Below are the code and all the weights of a small trained network. Each question names an input and a target symbol and asks about switching units off, where a switched-off unit gives its printed mean instead of its output.

import numpy as np


def w(rows, s, z=0):
    codes = np.array(rows[::2]) - 128.0
    scale = np.full(codes.shape[1], s)
    scale[-1] = z or s
    return codes * scale


def norm(h):
    return h / np.sqrt((h * h).mean(-1, keepdims=True) + 1e-5)


def f(y):
    return np.maximum(y, 0)


def softmax(a):
    e = np.exp(a - a.max(-1, keepdims=True))
    return e / e.sum(-1, keepdims=True)


def log_softmax(a):
    a = a - a.max(-1, keepdims=True)
    return a - np.log(np.exp(a).sum(-1, keepdims=True))


def net(x, mask):
    ids = ['ΔΛΞΠΣΦΩαβγεζηθτψ'.index(c) for c in x.split()]
    T = len(ids)
    res = E[ids] + P[:T]
    r = norm(res)
    for j in range(2):
        rows = slice(2 * j, 2 * j + 2)
        q, k, v = (r @ M[0][rows].T for M in (Q, K, V))
        z = softmax(np.where(np.tri(T) > 0, q @ k.T / 2**0.5, -1e9)) @ v
        o = O[0][rows]
        res = res + np.where(mask[j], z, o[:, -1]) @ o[:, :-1]
    y = f(norm(res) @ A[0][:, :-1].T + A[0][:, -1])
    res = res + np.where(mask[2:6], y, B[0][:, -1]) @ B[0][:, :-1]
    return log_softmax(norm(res)[-1] @ U[:, :-1].T + U[:, -1])


Q, K, V, O, A, B = {}, {}, {}, {}, {}, {}
E = w([
[136,125,120],'Δ',
[132,178,119],'Λ',
[123,119,154],'Ξ',
[106,103,163],'Π',
[127,121,160],'Σ',
[79,116,180],'Φ',
[95,132,178],'Ω',
[117,167,91],'α',
[98,146,164],'β',
[91,111,135],'γ',
[59,178,175],'ε',
[142,132,133],'ζ',
[89,183,95],'η',
[91,180,107],'θ',
[119,118,153],'τ',
[254,106,142],'ψ',
],0.022)
P = w([
[232,22,33],'0',
[194,254,138],'1',
[126,222,169],'2',
[205,170,182],'3',
[227,184,171],'4',
[199,181,199],'5',
[179,174,196],'6',
[183,173,190],'7',
[191,182,199],'8',
[177,176,197],'9',
[166,173,188],'10',
[161,172,195],'11',
],0.009)
Q[0] = w([
[178,32,175],'h0',
[128,55,153],'h0',
[193,57,46],'h1',
[100,255,157],'h1',
],0.025)
K[0] = w([
[140,255,185],'h0',
[200,213,160],'h0',
[178,141,201],'h1',
[76,21,12],'h1',
],0.02)
V[0] = w([
[108,181,202],'h0',
[204,214,133],'h0',
[134,71,124],'h1',
[196,141,253],'h1',
],0.033)
O[0] = w([
[167,43,130,161],'h0',
[205,179,47,217],'h0',
[54,157,115,193],'h1',
[208,201,252,2],'h1',
],0.025,0.0097)
A[0] = w([
[238,176,116,217],'n0',
[80,164,75,254],'n1',
[138,222,186,230],'n2',
[111,45,6,136],'n3',
],0.024,0.0049)
B[0] = w([
[99,43,67,194],'n0',
[160,182,146,203],'n1',
[202,35,158,175],'n2',
[212,5,131,253],'n3',
],0.029,0.02)
U = w([
[113,168,100,151],'Δ',
[191,177,63,104],'Λ',
[142,142,162,194],'Ξ',
[103,118,158,120],'Π',
[182,144,189,116],'Σ',
[94,92,171,83],'Φ',
[133,102,167,255],'Ω',
[112,127,91,67],'α',
[121,126,157,254],'β',
[47,105,108,187],'γ',
[112,18,178,99],'ε',
[174,192,128,210],'ζ',
[92,91,88,43],'η',
[94,99,99,12],'θ',
[117,141,160,175],'τ',
[251,135,175,77],'ψ',
],0.021,0.0053)

Each question gives the input, a string of symbols that net reads in full, and the target symbol t.
The units are the heads (2 rows each of Q, K, V and O) and the neurons (one row each of A and B). Each row of codes is followed by its name. A weight is (code - 128) times the scale printed after its matrix; where a second scale follows, it is the last column's (O, A, B and U).
mask holds one flag per unit, heads first, then neurons. A switched-off unit (its flag False) gives its mean, the last column of its rows in O or B, instead of its output. The means were averaged over made-up inputs and are rounded, as every weight is.
A unit's drop is (log p(t) with every unit on - log p(t) with that unit switched off) / (log p(t) with every unit on - log p(t) with every unit switched off).
unit that matters most: the unit with the biggest drop
which heads matter: for each layer, one digit per head in row order, 1 if its drop is at least 0.15 and else 0, layers parted by /
drop when u is switched off: that unit's drop, to one decimal
input γ β Λ ζ Ξ ψ γ ε ε ε θ, target γ: which heads matter	11
input Λ η Σ, target Λ: which heads matter	10
input ψ ψ Π ψ ψ θ, target ψ: which heads matter	11
input ζ β τ α, target ζ: unit that matters most	h0
input Λ τ Ξ, target Λ: which heads matter	10
input Λ γ τ, target Λ: which heads matter	10
input ψ ζ ε η, target ψ: which heads matter	11
input γ ψ Ξ γ Λ α Λ ε ε Λ, target γ: which heads matter	11
input ζ α Σ Ω ψ Ω Λ Λ γ Λ, target ζ: drop when n3 is switched off	0.6
input γ ε τ ψ, target ψ: drop when h0 is switched off	0.0
input γ ψ ε Φ η τ η ε Λ, target γ: drop when h1 is switched off	0.4
input ψ τ Π Δ Λ Σ ε γ Λ Ξ ε, target ψ: drop when h1 is switched off	0.9
